Each row has a name. Each piece below is followed by the name of the row it came from, unless a question asks for something else. Each question is about the rows just above it. Some pieces are copies with a little noise. Places in a row count from 1.

[147 113 131 130 145 104 113 146 149  66] : dadi
[141 133 124 120 166  96  62 129 113 152] : Dabif
[166  97 114 155 110  96 113 152 129  62] : Zopiv
[147 113 131 130 145 104  71 146 127 105] : Ruruz
[151  66 114 155 110  96 103 152 129  62] : ror
which: [166  96] : Dabif
[ 96 113 152 129  62] begins in row and place : Zopiv, 6
which: [140 133 123 120 166  97  61 128 113 153] : Dabif

[127 121 125 139 131 126 128 121 130 132 129 131 131 129 126 123 134 129
 127] -> Lel
[118 156 133 140 132 192 141 138 132 116 125 125 131 138 127 128 120 121
 125] -> zopob
[128 121 124 128 136 123 129 126 131 136 133 130 129 132 126 121 135 127
 129] -> Kib
[126 122 126 121 127 123 125 128 131 128 130 128 128 130 126 125 129 128
 130] -> giref
[129 129 130 129 125 125 127 125 132 130 129 129 130 132 125 124 131 127
 129] -> gon
[128 120 126 145 120 122 124 115 129 125 125 134 131 121 127 129 134 132
 126] -> vetig
[131 122 133 108 133 125 127 134 128 131 133 126 124 134 128 130 128 129
 132] -> gobu
[133 128 134 130 123 123 127 123 129 123 127 126 128 125 128 129 134 133
 126] -> Lavem
[123 123 124 126 116 125 127 125 132 130 129 129 130 132 125 124 131 127
 129] -> lumi
[126 122 126 121 127 123 125 128 131 128 130 128 128 130 126 125 124 128
 130] -> kinu
which: [123 123 124 126 116 125 127 125 132 130 129 129 130 132 125 124 131 127
 129] : lumi
[128 120 126 145 120 122 124 115 129 125 125 134 131 121 127 129 134 132
 126] is in which row? : vetig
[126 122 126 121 127 123 125 128 131 128 130 128 128 130 126 125 129 128
 130] is in which row? : giref
which: [126 124 134 128 130 128 129 132] : gobu
[131 131 129 126 123 134] begins in row and place : Lel, 12
Where does [120 122 124] start? Give its row and place. : vetig, 5

[146 101 137 118]  danav
[ 89 115  69 127]  savuv
[185  77 128 138]  Kitob
[185 137 101 159]  vatu
[189 135 142 172]  noni
[183 139 145 169]  sudi
[128 131  80 163]  zik
[153  96 134 122]  ripom
[136  64  70 128]  debaf
[178 140 172 148]  disa
[191 131 142 172]  ger
Where does [136  64  70] start? Give its row and place. : debaf, 1
which: [185  77 128] : Kitob
Row and place where [134 122] starts: : ripom, 3
which: [ 89 116  69 126] : savuv
Where do [183 139] appear? : sudi
which: [101 137] : danav
which: [188 135 143 172] : noni

[158 121  88 161  91  89 141  82 141] : zod
[114 155 144 113 122 132 140 190  84] : kurod
[158 121  72 161 119 190 132 140  84] : bimoz
[ 83 159  91 161  88 100 115 145 169] : fofi
Where does [ 91 161  88] start? Give its row and place. : fofi, 3
The row with [132 140 190  84] is : kurod
which: [157 121  89 162  92  89 142  81 141] : zod
which: [115 156 145 114 122 132 140 190  85] : kurod
which: [158 120  72 161 120 191 132 141  85] : bimoz
[113 122 132 140] begins in row and place : kurod, 4

[149 156 128  98 175 138 137] = talu
[106 183 144 110 111 125 127] = Pase
[107 111 145 110 110 125 127] = dez
[106 183 144 110 110 124 126] = piz
Where do [110 110 125 127] appear? : dez
Where does [110 111] start? Give its row and place. : Pase, 4
[110 124] begins in row and place : piz, 5
The row with [106 183 144 110 111 125 127] is : Pase

[116 121 127 145 111 158 120  95] = Vukor
[123 136 148 161 116  92 134 122] = Nom
[116 121 127 145 111 115 103  87] = zim
[116 122 129 149 157 112 102  78] = fut
[116 122 129 149 110 165 120  94] = gizub
[123 142 160 184 128 111 103  79] = rogo
[123 142 160 184 115  74 139 115] = Fiv
[149 110 165 120  94] begins in row and place : gizub, 4
which: [116 123 128 148 110 166 120  94] : gizub
which: [123 142 160 184 128 111 104  79] : rogo

